Here is a tiny trained network, its code and every weight. The questions are about switching its units off for an input and a class, where a switched-off unit gives its printed mean instead of its output.

import numpy as np


def w(rows, s, z=0):
    codes = np.array(rows[::2]) - 128.0
    scale = np.full(codes.shape[1], s)
    scale[-1] = z or s
    return codes * scale


def norm(h):
    return h / np.sqrt((h * h).mean(-1, keepdims=True) + 1e-5)


def f(y):
    return np.maximum(y, 0)


def log_softmax(a):
    a = a - a.max(-1, keepdims=True)
    return a - np.log(np.exp(a).sum(-1, keepdims=True))


def net(x, mask):
    res = np.array(x, float).reshape(1, 5) / 4 @ E
    u = 0
    for l in range(4):
        y = f(norm(res) @ A[l][:, :-1].T + A[l][:, -1])
        res = res + np.where(mask[u : u + 6], y, B[l][:, -1]) @ B[l][:, :-1]
        u += 6
    return log_softmax(norm(res)[-1] @ U[:, :-1].T + U[:, -1])


A, B = {}, {}
E = w([
[161,167,195,103,73,75,136],'x0',
[255,80,94,132,154,141,76],'x1',
[128,42,126,113,151,37,110],'x2',
[129,89,58,216,9,125,133],'x3',
[168,46,161,73,131,169,186],'x4',
],0.0075)
A[0] = w([
[87,116,100,150,117,164,152,129],'0.n1',
[42,122,113,95,162,121,145,3],'0.n2',
[124,129,122,102,134,172,28,159],'0.n3',
[110,158,158,169,94,87,113,92],'0.n4',
[110,97,129,107,112,254,103,102],'0.n5',
[146,85,116,100,122,66,212,116],'0.n6',
],0.0099,0.0032)
B[0] = w([
[165,145,56,87,161,121,210,220],'0.n1',
[41,131,254,154,199,136,185,210],'0.n2',
[106,190,52,38,126,3,71,234],'0.n3',
[172,177,108,199,60,112,32,218],'0.n4',
[104,123,67,65,106,166,178,239],'0.n5',
[135,54,73,192,190,162,7,253],'0.n6',
],0.0073,0.0033)
A[1] = w([
[154,83,129,216,146,127,132,25],'1.n1',
[179,163,151,184,16,78,143,42],'1.n2',
[180,107,197,21,167,149,131,131],'1.n3',
[198,169,135,190,34,131,125,119],'1.n4',
[150,203,150,104,125,69,135,6],'1.n5',
[121,3,136,108,77,90,137,38],'1.n6',
],0.0077,0.0023)
B[1] = w([
[67,104,124,97,144,183,134,168],'1.n1',
[152,122,143,159,16,123,103,211],'1.n2',
[254,174,115,44,72,150,43,254],'1.n3',
[101,196,82,142,64,61,101,228],'1.n4',
[131,80,95,66,128,188,169,173],'1.n5',
[63,52,172,121,99,187,138,201],'1.n6',
],0.0074,0.0044)
A[2] = w([
[42,147,163,123,159,121,145,1],'2.n1',
[88,177,152,183,70,113,138,117],'2.n2',
[141,143,147,76,147,95,137,120],'2.n3',
[134,126,127,140,116,180,175,64],'2.n4',
[63,166,163,129,146,132,127,95],'2.n5',
[134,6,173,124,97,101,168,83],'2.n6',
],0.012,0.0028)
B[2] = w([
[195,101,185,189,180,168,182,193],'2.n1',
[149,100,213,109,102,79,186,253],'2.n2',
[155,146,181,189,129,128,183,216],'2.n3',
[120,113,78,85,163,116,187,154],'2.n4',
[129,133,115,245,146,173,148,191],'2.n5',
[94,42,131,105,126,181,27,223],'2.n6',
],0.011,0.0049)
A[3] = w([
[152,110,51,76,118,42,140,133],'3.n1',
[157,132,169,162,140,80,109,97],'3.n2',
[102,165,70,143,123,153,73,3],'3.n3',
[162,112,68,126,81,127,65,114],'3.n4',
[120,2,142,113,131,134,106,70],'3.n5',
[74,47,182,105,127,116,99,28],'3.n6',
],0.0091,0.003)
B[3] = w([
[96,66,151,192,98,124,127,218],'3.n1',
[153,10,92,193,99,133,163,186],'3.n2',
[21,175,61,194,203,93,163,149],'3.n3',
[67,254,171,78,218,119,144,247],'3.n4',
[26,150,224,171,78,152,8,253],'3.n5',
[108,78,32,116,137,214,75,197],'3.n6',
],0.0088,0.005)
U = w([
[138,138,219,224,192,169,196,151],'0',
[185,79,172,133,193,21,72,2],'1',
[129,145,162,175,3,49,133,179],'2',
[106,106,66,79,124,212,207,87],'3',
[71,65,170,126,114,208,12,198],'4',
[230,199,174,40,119,168,102,159],'5',
[84,205,65,169,188,80,99,90],'6',
],0.017,0.0041)

Each question gives the input, the list of numbers given to net, and the class t.
The units are the neurons (one row each of A and B). Each row of codes is followed by its name. A weight is (code - 128) times the scale printed after its matrix; where a second scale follows, it is the last column's (A, B and U).
mask holds one flag per neuron, layer by layer. A switched-off neuron (its flag False) gives its mean, the last column of its row in B, instead of its output. The means were averaged over made-up inputs and are rounded, as every weight is.
A unit's drop is (log p(t) with every unit on - log p(t) with that unit switched off) / (log p(t) with every unit on - log p(t) with every unit switched off).
The circuit of an input: a set's keep is (log p(t) with only the set's units on - log p(t) with every unit switched off) / (log p(t) with every unit on - log p(t) with every unit switched off). Starting from the 12 units with the biggest drops (on a tie, the unit counted first), units are removed one at a time, each time the one whose removal leaves the highest keep (on an exact tie, the one counted first), for as long as the keep stays at least 0.8.
circuit, biggest first: the units of the circuit, biggest drop first
unit that matters most: the unit with the biggest drop
top k neurons: the k neurons with the biggest drops, biggest first
k most important neurons of layer l: the k neurons of layer l with the biggest drops, biggest first
drop when u is switched off: that unit's drop, to one decimal
input [-7,3,-8,-7,-4], class 6: top 3 neurons : 3.n3, 0.n3, 2.n2
input [-8,-6,-4,-7,4], class 0: unit that matters most : 0.n2
input [-2,1,5,-7,-1], class 1: top 2 neurons : 1.n3, 3.n2
input [8,4,-6,-6,-7], class 2: circuit, biggest first : 3.n4, 3.n2
input [-7,5,3,-7,5], class 5: top 2 neurons : 1.n3, 2.n6
input [2,5,5,-7,8], class 4: top 2 neurons : 0.n6, 3.n5
input [-8,-1,-8,3,-3], class 3: circuit, biggest first : 0.n5, 3.n5
input [-3,-2,4,2,-6], class 2: top 2 neurons : 0.n4, 2.n2
input [3,-7,-2,2,5], class 0: circuit, biggest first : 2.n1, 1.n3
input [0,7,-7,4,-6], class 6: top 2 neurons : 3.n4, 0.n3
input [-8,-3,-7,-8,0], class 0: top 3 neurons : 0.n2, 2.n1, 2.n5
input [-5,1,2,-7,-1], class 1: 2 most important neurons of layer 3 : 3.n4, 3.n2
input [2,6,-4,-2,-2], class 5: top 2 neurons : 0.n6, 0.n4
input [-6,1,-4,-5,1], class 3: circuit, biggest first : 0.n5
input [-4,6,5,-4,-8], class 6: circuit, biggest first : 2.n2, 3.n3
input [6,4,5,-6,3], class 5: top 2 neurons : 1.n3, 2.n2
input [3,-2,7,6,-2], class 4: 2 most important neurons of layer 2 : 2.n6, 2.n3
input [-5,5,-3,3,0], class 6: top 2 neurons : 0.n3, 2.n2
input [-1,-4,-7,-4,8], class 3: top 2 neurons : 0.n5, 2.n4
input [7,-8,8,-2,1], class 4: unit that matters most : 2.n6
input [8,-6,4,-3,0], class 0: 3 most important neurons of layer 2 : 2.n5, 2.n1, 2.n3
input [3,3,7,0,-7], class 2: 2 most important neurons of layer 0 : 0.n4, 0.n6
input [-4,-8,-6,6,6], class 3: drop when 2.n5 is switched off : 0.0
